What each symbol does to the elements:
jg: ζ>nr, ε>bm
gg: ζ>mp, ε>lc
qh: ζ>nj, ε>dg
gd: ζ>gm, ε>jp
sj: ζ>qn, ε>bt
nj: ζ>bt, ε>qn
sl: ζ>sr, ε>zn
bm: ζ>gd, ε>jg
tb: ζ>dj, ε>gn
jf: ζ>qh, ε>mb
jl: ζ>rd, ε>mg
bt: ζ>nh, ε>sj
tq: ζ>bm, ε>nr
jj: ζ>tl, ε>mr
mb: ζ>jj, ε>jf
nr: ζ>cf, ε>tq
mm: ζ>zb, ε>fj
mp: ζ>mr, ε>tl
zn: ζ>qz, ε>sl
mr: ζ>jf, ε>jj
jp: ζ>jg, ε>gd
qz: ζ>tq, ε>cf
gm: ζ>lm, ε>pp
fj: ζ>tb, ε>mm
lc: ζ>nt, ε>gg
nt: ζ>fj, ε>zb
pp: ζ>jp, ε>gm
rd: ζ>pp, ε>lm
sr: ζ>sj, ε>nh
mg: ζ>gh, ε>jl
gh: ζ>gn, ε>dj
nh: ζ>zn, ε>sr
dg: ζ>mb, ε>qh
lm: ζ>mg, ε>rd
tl: ζ>lc, ε>mp
qn: ζ>dg, ε>nj
dj: ζ>jl, ε>gh
gn: ζ>mm, ε>tb
zb: ζ>gg, ε>nt
cf: ζ>sl, ε>qz

In the rows, zero is written as 25.

The rows follow the links: the fewer symbols apart two elements are, the more alike their rows tend to be.

Element, then a row for it; each showing differs a little:
gd 12,33,16,29,17,30,27,31,26,34,33,25,20,9,25,23,30,16,28,24,28,25,9,28,33,30,29,30,18,31,35,33,25,19,31,25,29,24,25,16,29,25,20,25,34,24,32,26,43,13,34,15,29,20,9,34,24,16,36,25,27
dg 21,30,18,21,22,36,34,27,28,38,31,21,21,15,32,30,30,17,40,26,27,27,12,26,31,26,26,31,18,30,30,39,30,24,29,28,24,22,33,19,24,24,23,26,32,27,34,29,36,8,36,16,26,28,10,30,24,22,41,18,31
sr 21,39,28,32,30,34,13,23,17,32,34,15,13,17,24,29,28,17,36,19,32,25,17,33,19,24,27,28,9,25,27,38,23,27,21,18,23,21,29,20,29,25,17,19,18,26,26,31,31,9,34,24,20,25,12,25,26,26,32,17,36
mr 40,18,35,21,32,20,23,19,22,18,17,25,30,41,25,26,20,35,21,25,24,26,39,23,17,20,22,19,31,19,16,17,27,32,20,25,20,26,23,33,22,27,30,25,16,27,18,24,7,35,17,33,21,30,41,15,25,34,14,27,23
gh 14,20,22,12,12,28,42,28,41,33,16,31,30,21,28,22,18,22,22,30,19,25,24,18,34,31,18,34,28,30,30,22,30,20,29,27,26,24,16,21,22,27,31,31,36,20,34,20,28,22,28,6,32,24,21,28,28,22,30,29,14
fj 29,10,17,16,16,22,44,26,37,21,16,34,39,28,27,19,22,30,17,33,16,25,27,15,33,28,22,23,42,25,25,15,28,24,30,32,27,30,21,27,20,26,34,32,36,23,29,20,22,35,21,24,32,26,36,26,24,22,21,33,15
nh 32,34,26,39,37,25,4,25,7,19,36,17,18,25,20,27,32,24,31,21,32,27,21,32,19,19,33,20,19,20,20,30,20,28,24,24,24,28,34,28,29,22,18,20,15,32,18,33,27,23,26,42,19,27,26,25,21,26,23,20,37
jl 30,16,27,25,27,14,23,24,27,13,17,31,33,35,22,21,19,34,12,27,20,23,36,21,20,24,23,21,36,22,21,12,22,24,22,25,25,29,18,32,24,26,30,27,21,22,17,20,14,43,15,34,26,23,40,21,26,27,11,34,17
zn 26,36,23,42,35,27,7,26,9,22,37,19,15,19,21,27,36,21,31,22,33,26,16,33,20,23,34,21,18,23,25,34,19,25,24,23,25,26,34,24,31,22,16,19,20,28,22,33,36,21,29,39,20,23,19,27,21,23,27,19,38

Each walk starts at a row. The symbols on each line, taken left to right, move it on to the next element.
Each answer is a row, close to the row of the element it stands for.
start 23,23,14,15,16,32,44,26,34,35,26,27,30,16,34,28,28,20,34,30,22,28,12,20,36,27,24,29,27,30,29,33,31,24,33,33,26,25,30,22,23,25,29,29,38,26,37,24,34,15,34,13,31,28,16,31,22,21,39,21,23
ε ε ζ ζ ζ: 26,10,14,14,15,24,47,27,37,25,17,35,38,25,31,23,24,27,20,32,17,26,23,14,37,29,22,26,41,28,27,20,30,24,31,34,29,31,22,26,20,25,34,31,38,25,32,20,25,29,25,20,33,29,30,29,24,21,26,30,15
ε ε ε ε ζ ζ: 29,11,22,19,19,18,38,26,34,17,16,35,36,31,25,20,22,34,12,29,18,25,31,18,31,27,24,23,42,24,23,12,25,24,28,30,27,30,21,31,23,24,34,31,31,22,25,20,19,40,18,26,29,25,36,25,24,23,16,36,15
start 36,32,29,37,40,23,7,21,9,18,31,18,20,30,21,27,31,27,29,20,32,25,26,30,17,18,31,17,23,19,19,29,20,31,23,23,22,26,33,28,27,23,19,20,14,31,17,31,22,28,22,46,17,27,29,22,23,29,20,21,36
ζ ζ ζ ε ε ζ ζ ζ ε: 27,29,35,34,33,16,6,23,16,15,25,23,20,35,19,23,22,30,18,20,28,21,37,29,15,22,26,19,20,22,21,17,20,24,18,16,23,25,20,29,28,25,21,21,12,24,14,25,16,36,16,35,20,22,33,18,26,29,11,28,26
ε ε ζ ε ζ ε ζ ζ: 25,37,36,36,36,23,1,23,14,20,30,18,14,29,18,27,26,24,24,19,32,21,31,34,13,22,27,23,12,22,23,25,19,25,16,18,22,22,25,26,28,26,18,18,9,26,15,28,21,25,23,32,17,23,26,20,27,29,18,22,31
start 23,16,12,16,15,30,47,27,36,33,22,29,34,19,33,26,28,23,29,32,20,28,15,18,36,27,23,29,34,30,28,30,30,25,34,34,28,26,29,21,22,25,32,29,39,25,36,25,32,18,31,16,33,29,20,30,24,20,36,25,21
ε ζ ζ ε ε ε ζ ε ζ: 42,21,34,25,35,18,18,17,17,17,22,22,29,40,23,28,23,35,24,24,25,24,37,26,16,21,23,18,30,19,16,21,23,32,19,25,21,25,27,33,23,25,28,23,15,27,16,28,8,34,18,40,21,29,39,17,26,33,15,25,27
ε ζ ζ ζ ζ ζ ζ ε ζ: 22,12,25,9,16,23,41,24,42,26,12,33,34,29,28,24,16,30,18,29,17,24,33,18,28,28,15,28,32,29,25,16,31,25,24,26,26,24,17,25,19,28,34,30,30,21,28,18,17,30,23,11,31,26,30,23,29,27,23,30,11
start 10,25,17,21,13,29,37,31,36,36,24,29,24,13,28,23,24,17,24,27,23,25,16,24,34,31,25,33,24,32,32,28,27,19,29,25,29,23,20,18,24,25,25,27,38,22,35,20,39,17,31,8,33,23,13,33,27,19,33,25,19
ζ ε ε ε ε: 12,21,18,16,11,28,41,30,39,35,20,30,27,16,30,23,22,19,23,28,21,25,20,22,36,33,20,33,25,32,33,24,31,20,29,25,28,23,19,19,24,26,28,30,39,21,34,19,34,17,29,3,33,23,17,30,26,19,32,28,18
ε ε ζ ε ζ ζ: 29,20,32,30,29,13,16,24,23,12,21,28,29,35,18,20,20,33,11,23,23,22,39,25,19,24,23,19,31,21,20,12,21,25,19,22,25,29,17,31,27,25,26,25,17,21,15,21,14,41,14,34,21,22,39,20,26,27,8,32,18
start 33,12,33,12,24,19,37,18,33,21,13,29,34,37,26,25,16,34,17,29,19,24,39,19,22,23,18,25,34,22,20,15,28,27,21,26,24,25,18,31,20,28,33,30,25,24,25,21,7,35,19,22,26,27,38,18,27,31,18,28,16
ε ζ ζ ε ζ ε ζ ε ζ: 28,12,30,10,19,22,39,22,38,24,10,31,34,34,28,25,16,32,19,27,17,24,38,18,24,26,16,28,34,25,23,16,29,28,22,27,24,25,17,28,20,29,34,32,27,22,27,18,11,31,19,17,28,27,35,21,29,31,21,30,13
ε ζ ε ε ε ε ζ ζ: 30,13,24,20,21,16,31,27,31,15,18,35,35,35,22,19,18,33,12,28,18,24,35,20,26,27,23,22,39,22,23,11,23,24,26,27,26,28,18,31,24,23,31,29,26,23,22,19,15,42,15,29,28,25,41,24,25,25,13,34,15
start 23,40,34,36,36,25,3,24,12,25,33,16,12,26,20,27,27,21,31,17,33,22,28,34,15,21,28,24,10,21,24,29,20,26,19,16,21,20,25,25,27,26,16,20,12,26,20,29,26,20,27,29,18,22,20,21,26,29,22,19,33
ζ ζ ε ε ζ ζ ε: 40,29,30,33,39,20,11,21,9,17,31,18,23,35,21,28,29,30,27,21,29,25,29,29,16,18,29,16,24,18,18,26,21,31,22,23,21,26,32,30,27,23,21,22,13,29,16,31,16,32,21,44,17,25,34,20,23,31,18,23,33
ζ ε ε ε ζ ζ ζ: 21,25,16,19,19,36,40,25,29,39,28,24,26,14,33,29,30,18,37,28,26,28,10,23,34,27,24,31,24,29,29,36,31,24,31,31,25,23,30,19,24,26,26,27,36,28,37,28,35,11,36,15,29,28,12,31,25,22,40,20,28
start 29,25,32,32,31,16,10,24,19,13,22,26,24,34,16,21,22,31,12,23,26,21,40,28,17,23,24,19,26,21,19,15,21,26,18,20,24,26,19,29,26,26,23,23,14,24,14,23,14,40,15,35,22,21,38,21,26,29,9,30,22
ζ ε ε ε ε ζ ε ε ε: 13,36,15,35,22,31,21,31,23,32,36,24,17,10,25,24,32,15,30,25,29,25,9,30,31,28,32,28,16,29,32,34,23,20,30,23,28,23,28,18,29,22,18,23,29,25,29,27,44,15,33,22,26,21,10,33,24,17,34,24,29
ε ε ε ζ ζ ε ε ε: 22,38,19,40,31,28,11,28,12,26,38,18,15,16,24,25,35,18,34,21,32,27,12,32,24,23,34,24,17,25,26,34,21,25,28,23,26,24,33,21,30,22,16,19,23,28,24,30,40,17,30,33,20,23,15,29,22,19,31,20,36
